Below is a small trained network, with its code and all its weights. Each question gives an input and a class and asks what happens when units are switched off, that is, made to give their printed mean instead of their output.

import numpy as np


def w(rows, s, z=0):
    codes = np.array(rows[::2]) - 128.0
    scale = np.full(codes.shape[1], s)
    scale[-1] = z or s
    return codes * scale


def f(y):
    return y / 2 * (1 + np.tanh(0.7978845608 * (y + 0.044715 * y**3)))


def log_softmax(a):
    a = a - a.max(-1, keepdims=True)
    return a - np.log(np.exp(a).sum(-1, keepdims=True))


def net(x, mask):
    res = np.array(x, float).reshape(1, 7) / 4 @ E
    y = f(res @ A[0][:, :-1].T + A[0][:, -1])
    res = res + np.where(mask, y, B[0][:, -1]) @ B[0][:, :-1]
    return log_softmax(res[-1] @ U[:, :-1].T + U[:, -1])


A, B = {}, {}
E = w([
[124,159,90,86,125,72,136,64,166,189,170],'x0',
[44,108,158,131,107,67,146,196,88,124,119],'x1',
[88,97,115,71,188,146,250,141,124,142,157],'x2',
[135,86,105,190,104,87,154,60,107,110,126],'x3',
[108,70,180,140,153,163,143,144,202,129,135],'x4',
[158,90,91,162,121,148,141,214,151,139,88],'x5',
[104,117,134,166,181,116,104,128,117,174,84],'x6',
],0.013)
A[0] = w([
[190,194,111,83,137,159,100,133,250,179,156,195],'neuron 1',
[207,71,102,189,103,158,50,129,125,137,92,191],'neuron 2',
[112,88,74,88,164,101,182,120,157,171,136,78],'neuron 3',
[102,131,177,136,151,150,90,244,123,150,66,70],'neuron 4',
[126,89,157,143,112,165,178,181,145,107,156,2],'neuron 5',
[121,88,135,139,90,90,151,137,93,104,146,100],'neuron 6',
[163,150,113,104,136,153,137,156,118,118,143,58],'neuron 7',
[189,213,90,124,123,114,83,56,91,161,126,113],'neuron 8',
[143,130,110,159,116,129,135,128,168,126,108,204],'neuron 9',
[210,103,111,218,115,122,85,125,141,106,97,116],'neuron 10',
[90,129,140,99,147,123,167,129,128,133,196,120],'neuron 11',
[122,101,175,145,221,168,144,80,147,133,119,140],'neuron 12',
[50,106,213,153,135,91,116,61,159,158,131,131],'neuron 13',
[155,141,115,140,98,124,110,173,133,96,121,134],'neuron 14',
[166,118,120,120,171,180,161,104,99,139,155,56],'neuron 15',
[140,63,140,129,134,140,150,88,135,114,124,145],'neuron 16',
[114,39,116,131,110,109,160,192,127,137,120,175],'neuron 17',
[106,110,126,108,138,148,195,135,157,157,133,155],'neuron 18',
],0.012,0.0039)
B[0] = w([
[223,102,22,71,236,173,61,32,144,200,77,247],'neuron 1',
[203,143,122,237,129,186,123,199,195,61,41,228],'neuron 2',
[190,97,160,154,233,237,108,159,169,150,129,210],'neuron 3',
[53,14,222,80,83,156,151,253,116,84,245,212],'neuron 4',
[78,125,60,133,71,50,172,129,31,205,185,179],'neuron 5',
[190,161,62,162,162,123,88,133,105,151,110,170],'neuron 6',
[130,169,144,187,79,115,69,97,146,63,95,146],'neuron 7',
[70,233,2,91,99,108,164,140,87,236,188,248],'neuron 8',
[153,131,106,174,169,100,155,124,173,133,148,161],'neuron 9',
[185,145,130,203,162,170,88,129,217,88,71,217],'neuron 10',
[167,157,117,165,152,154,60,64,186,102,76,190],'neuron 11',
[154,142,116,93,213,225,196,118,175,162,140,194],'neuron 12',
[185,65,176,99,141,108,9,62,78,28,56,191],'neuron 13',
[144,85,108,65,208,167,105,155,137,133,160,167],'neuron 14',
[79,185,162,162,112,128,214,115,139,109,60,171],'neuron 15',
[156,172,139,112,148,129,151,92,135,161,130,171],'neuron 16',
[151,192,57,159,158,129,167,195,82,192,135,202],'neuron 17',
[158,143,88,183,138,135,166,154,152,158,92,202],'neuron 18',
],0.0075,0.016)
U = w([
[135,178,176,179,18,51,79,58,108,59,44,108],'0',
[216,163,87,173,180,214,140,123,174,146,68,253],'1',
[81,168,216,165,117,176,236,117,166,141,138,25],'2',
[80,61,254,145,102,179,141,234,129,103,161,92],'3',
[173,66,154,71,153,152,73,24,117,122,97,41],'4',
[79,192,19,118,88,83,170,128,41,205,187,124],'5',
],0.0091,0.0035)

Each question gives the input, the list of numbers given to net, and the class t.
The units are the neurons (one row each of A and B). Each row of codes is followed by its name. A weight is (code - 128) times the scale printed after its matrix; where a second scale follows, it is the last column's (A, B and U).
mask holds one flag per neuron, in row order. A switched-off neuron (its flag False) gives its mean, the last column of its row in B, instead of its output. The means were averaged over made-up inputs and are rounded, as every weight is.
A unit's drop is (log p(t) with every unit on - log p(t) with that unit switched off) / (log p(t) with every unit on - log p(t) with every unit switched off).
The circuit of an input: a set's keep is (log p(t) with only the set's units on - log p(t) with every unit switched off) / (log p(t) with every unit on - log p(t) with every unit switched off). Starting from the 12 units with the biggest drops (on a tie, the unit counted first), units are removed one at a time, each time the one whose removal leaves the highest keep (on an exact tie, the one counted first), for as long as the keep stays at least 0.8.
circuit, biggest first: the units of the circuit, biggest drop first
most important unit: the unit with the biggest drop
k most important neurons: the k neurons with the biggest drops, biggest first
drop when u is switched off: that unit's drop, to one decimal
input [5,1,-1,-1,7,-1,0], class 4: circuit, biggest first -> [neuron 13; neuron 2]
input [-2,2,5,1,-5,2,-6], class 5: most important unit -> neuron 2
input [-6,6,0,6,1,-5,2], class 0: circuit, biggest first -> [neuron 1; neuron 13]
input [-7,4,2,2,-6,-7,-7], class 0: 3 most important neurons -> [neuron 8; neuron 1; neuron 17]
input [-8,-4,-3,1,8,8,6], class 3: 2 most important neurons -> [neuron 4; neuron 1]
input [-8,6,7,-7,-1,3,-5], class 3: 2 most important neurons -> [neuron 4; neuron 8]
input [-7,-7,-4,-8,-8,-7,-5], class 5: 2 most important neurons -> [neuron 8; neuron 3]
input [3,7,-3,7,3,-8,5], class 0: 2 most important neurons -> [neuron 1; neuron 3]
input [0,6,6,-6,-1,6,-5], class 3: 4 most important neurons -> [neuron 4; neuron 8; neuron 1; neuron 3]
input [-4,4,7,4,4,6,3], class 5: 2 most important neurons -> [neuron 5; neuron 17]
input [7,-7,1,7,-3,-7,-7], class 5: drop when neuron 8 is switched off -> 1.2
input [-7,1,2,0,5,-2,-4], class 3: drop when neuron 1 is switched off -> 0.4
input [-6,1,-2,0,-6,8,5], class 3: drop when neuron 4 is switched off -> 0.9
input [5,8,-5,7,-2,-4,-2], class 0: circuit, biggest first -> [neuron 13]
input [0,-3,0,2,-6,1,-8], class 5: drop when neuron 8 is switched off -> 0.1
